Look-ups in named tables: a row name and a column name give one cell, copied from the table.

gumapam:
|  | karusi | detirut | sagu | mif |
|---|---|---|---|---|
| raf | -82668 | 46945 | -60979 | 79843 |
| loso | 64210 | -43727 | -43422 | -35293 |
| misaz | -83722 | 56358 | -60309 | 16534 |
| bufaz | 18304 | -35946 | -12868 | -4323 |
| fom | 41151 | 33305 | 15525 | -47289 |
| tamib | -13930 | -21357 | -10130 | -26562 |
| foler | 41681 | -36713 | -12927 | -5978 |

What is the karusi of fom in gumapam? 41151
What is the sagu of fom in gumapam? 15525
What is the karusi of tamib in gumapam? -13930
What is the karusi of foler in gumapam? 41681
What is the mif of bufaz in gumapam? -4323
What is the sagu of tamib in gumapam? -10130
What is the detirut of misaz in gumapam? 56358
What is the detirut of loso in gumapam? -43727
What is the sagu of raf in gumapam? -60979
What is the detirut of fom in gumapam? 33305
What is the karusi of misaz in gumapam? -83722
What is the mif of tamib in gumapam? -26562
What is the detirut of tamib in gumapam? -21357
What is the sagu of bufaz in gumapam? -12868
What is the sagu of loso in gumapam? -43422
What is the karusi of bufaz in gumapam? 18304

Table duzoke
         gog  furapoz  zov  guk  folure  kofuteb
ratidet  148      202    5  124     139      104
madotub  163      125  119   88      70      156
zat      158      137  116   91      51      142

zat, kofuteb -> 142
madotub, gog -> 163
zat, furapoz -> 137
ratidet, folure -> 139
ratidet, kofuteb -> 104
zat, guk -> 91
zat, folure -> 51
ratidet, zov -> 5
madotub, kofuteb -> 156
madotub, zov -> 119
ratidet, gog -> 148
madotub, furapoz -> 125
zat, zov -> 116
madotub, guk -> 88

lam:
fields: gel, zuf, tora
nidemi: [4646, 5139, 5793]
kam: [2163, 5051, 7785]
lun: [4526, 4943, 5386]
melivez: [3765, 5155, 6338]
zatafi: [5491, 5292, 4990]
kuve: [5325, 5222, 5103]
pobobu: [5304, 5186, 5098]
tez: [4833, 5208, 5556]
sus: [3183, 4960, 6836]

zuf of zatafi = 5292
tora of tez = 5556
tora of melivez = 6338
gel of nidemi = 4646
tora of sus = 6836
tora of pobobu = 5098
zuf of pobobu = 5186
zuf of nidemi = 5139
tora of zatafi = 4990
gel of zatafi = 5491
gel of tez = 4833
gel of melivez = 3765
zuf of lun = 4943
zuf of melivez = 5155
zuf of sus = 4960
gel of kam = 2163
zuf of kuve = 5222
tora of lun = 5386
tora of kam = 7785
Row with the largest tora: kam

fonelo:
	vev	sopub	dofa
sur	77573	31778	25677
lif	65366	39376	35104
vekudeb	47647	49506	41857
zap	58456	39360	43885
mulurug	66258	38158	32450
tufosir	40740	30530	77026
nosimav	44155	49234	43980
nit	74568	31316	38606
geguk	32380	70620	45543
velobal	46738	44549	42172
sifo	52071	47360	44186
nakug	56046	69369	21284

vev of velobal: 46738
dofa of lif: 35104
dofa of nit: 38606
dofa of velobal: 42172
dofa of zap: 43885
vev of nakug: 56046
sopub of vekudeb: 49506
vev of tufosir: 40740
vev of geguk: 32380
sopub of sifo: 47360
vev of sifo: 52071
sopub of geguk: 70620
vev of sur: 77573
dofa of sur: 25677
vev of mulurug: 66258

Table gib
cols = neno, gefa, ral, sof, gono, boto
rute: [-429, -73, 67, -300, -202, 61]
batafim: [-528, -268, 244, -505, -405, 333]
rosib: [-952, -310, 699, -955, -474, 706]
rezosan: [-533, -248, 301, -449, -482, 320]
kozeso: [-471, -45, 348, -510, -228, 361]
rezinot: [-322, -211, -62, -180, -276, 46]
pep: [186, 26, -286, 181, 154, -332]
nat: [147, -102, -400, 233, 10, -371]
memaz: [-482, -50, 290, -518, -325, 219]

nat, ral => -400
nat, gefa => -102
nat, sof => 233
nat, boto => -371
rosib, sof => -955
rosib, gono => -474
pep, gono => 154
rezinot, boto => 46
rezosan, ral => 301
memaz, ral => 290
Which row has the largest neno? pep

tafitav =
	fup	kag	guluf	zepov	liduki	dor	nire	moz	givu
fozivur	114	120	119	123	122	112	121	123	120
dig	115	126	88	127	65	138	103	84	144
nis	167	17	78	161	138	56	104	90	79
nat	118	120	120	119	119	117	119	120	119
toguter	161	228	194	120	65	128	54	93	31
kat	141	136	119	103	126	137	118	119	135
lovezo	138	110	115	102	105	144	112	100	114
dideri	91	157	135	106	96	131	93	102	114
lami	128	122	121	121	120	113	121	107	118
lavo	190	170	120	73	137	174	115	118	169
dip	114	105	114	129	117	126	128	124	116
lomi	235	138	163	148	141	176	84	103	76
lav	118	125	121	91	112	108	111	124	140

liduki of dideri: 96
moz of toguter: 93
liduki of nis: 138
fup of lavo: 190
liduki of lomi: 141
fup of lami: 128
fup of dip: 114
guluf of dideri: 135
kag of dip: 105
moz of lavo: 118
givu of nis: 79
kag of lovezo: 110
nire of lami: 121
givu of lovezo: 114
kag of dideri: 157
givu of fozivur: 120
givu of lami: 118
zepov of nat: 119
Which row has the largest zepov? nis

bipek:
cols = tabemob, vesi, kip
vemopek: [122, 105, 74]
kol: [119, 130, 94]
lupusu: [148, 87, 82]
kuf: [61, 26, 91]
lemidez: [31, 76, 101]
sim: [102, 222, 93]
lipobu: [81, 54, 119]
gez: [84, 43, 81]
pagu: [83, 77, 113]
bet: [73, 65, 120]
vupibo: [115, 73, 102]
div: [82, 83, 101]

kuf, kip: 91
vupibo, tabemob: 115
sim, kip: 93
bet, tabemob: 73
div, vesi: 83
kol, kip: 94
sim, tabemob: 102
vupibo, vesi: 73
lupusu, kip: 82

Table masokov
,sazu,lozak,nus
fize,76,217,181
buf,90,148,222
lefula,122,53,111
bebilep,124,47,110
naba,77,186,195
kagere,121,134,30

sazu of buf: 90
lozak of kagere: 134
sazu of kagere: 121
lozak of buf: 148
nus of fize: 181
sazu of fize: 76
nus of buf: 222

Table nafez
|  | kiz | duzo | vegub | tobudi | malus | bidipu | buvoso | zon | fef |
|---|---|---|---|---|---|---|---|---|---|
| ledazez | 7.7 | 5.3 | 4.5 | 6.0 | 2.3 | 5.2 | 6.7 | 4.1 | 0.5 |
| nota | 5.0 | 7.6 | 6.5 | 5.8 | 6.2 | 5.9 | 6.7 | 7.8 | 4.8 |
| mur | 7.0 | 5.9 | 7.0 | 4.3 | 6.9 | 3.9 | 4.6 | 7.2 | 6.4 |
| foni | 5.3 | 8.6 | 3.2 | 8.2 | 4.7 | 4.1 | 3.8 | 4.0 | 3.5 |
| rolus | 6.0 | 4.5 | 3.9 | 6.4 | 1.7 | 7.8 | 5.8 | 4.5 | 2.3 |
| kiga | 4.3 | 7.2 | 6.0 | 0.8 | 4.6 | 6.2 | 4.4 | 5.1 | 2.0 |

What is the fef of mur in nafez?
6.4
What is the bidipu of ledazez in nafez?
5.2
What is the tobudi of kiga in nafez?
0.8
What is the vegub of ledazez in nafez?
4.5
What is the bidipu of rolus in nafez?
7.8
What is the zon of kiga in nafez?
5.1
What is the bidipu of mur in nafez?
3.9
What is the duzo of mur in nafez?
5.9
What is the kiz of foni in nafez?
5.3
What is the kiz of ledazez in nafez?
7.7
What is the zon of ledazez in nafez?
4.1
What is the malus of foni in nafez?
4.7

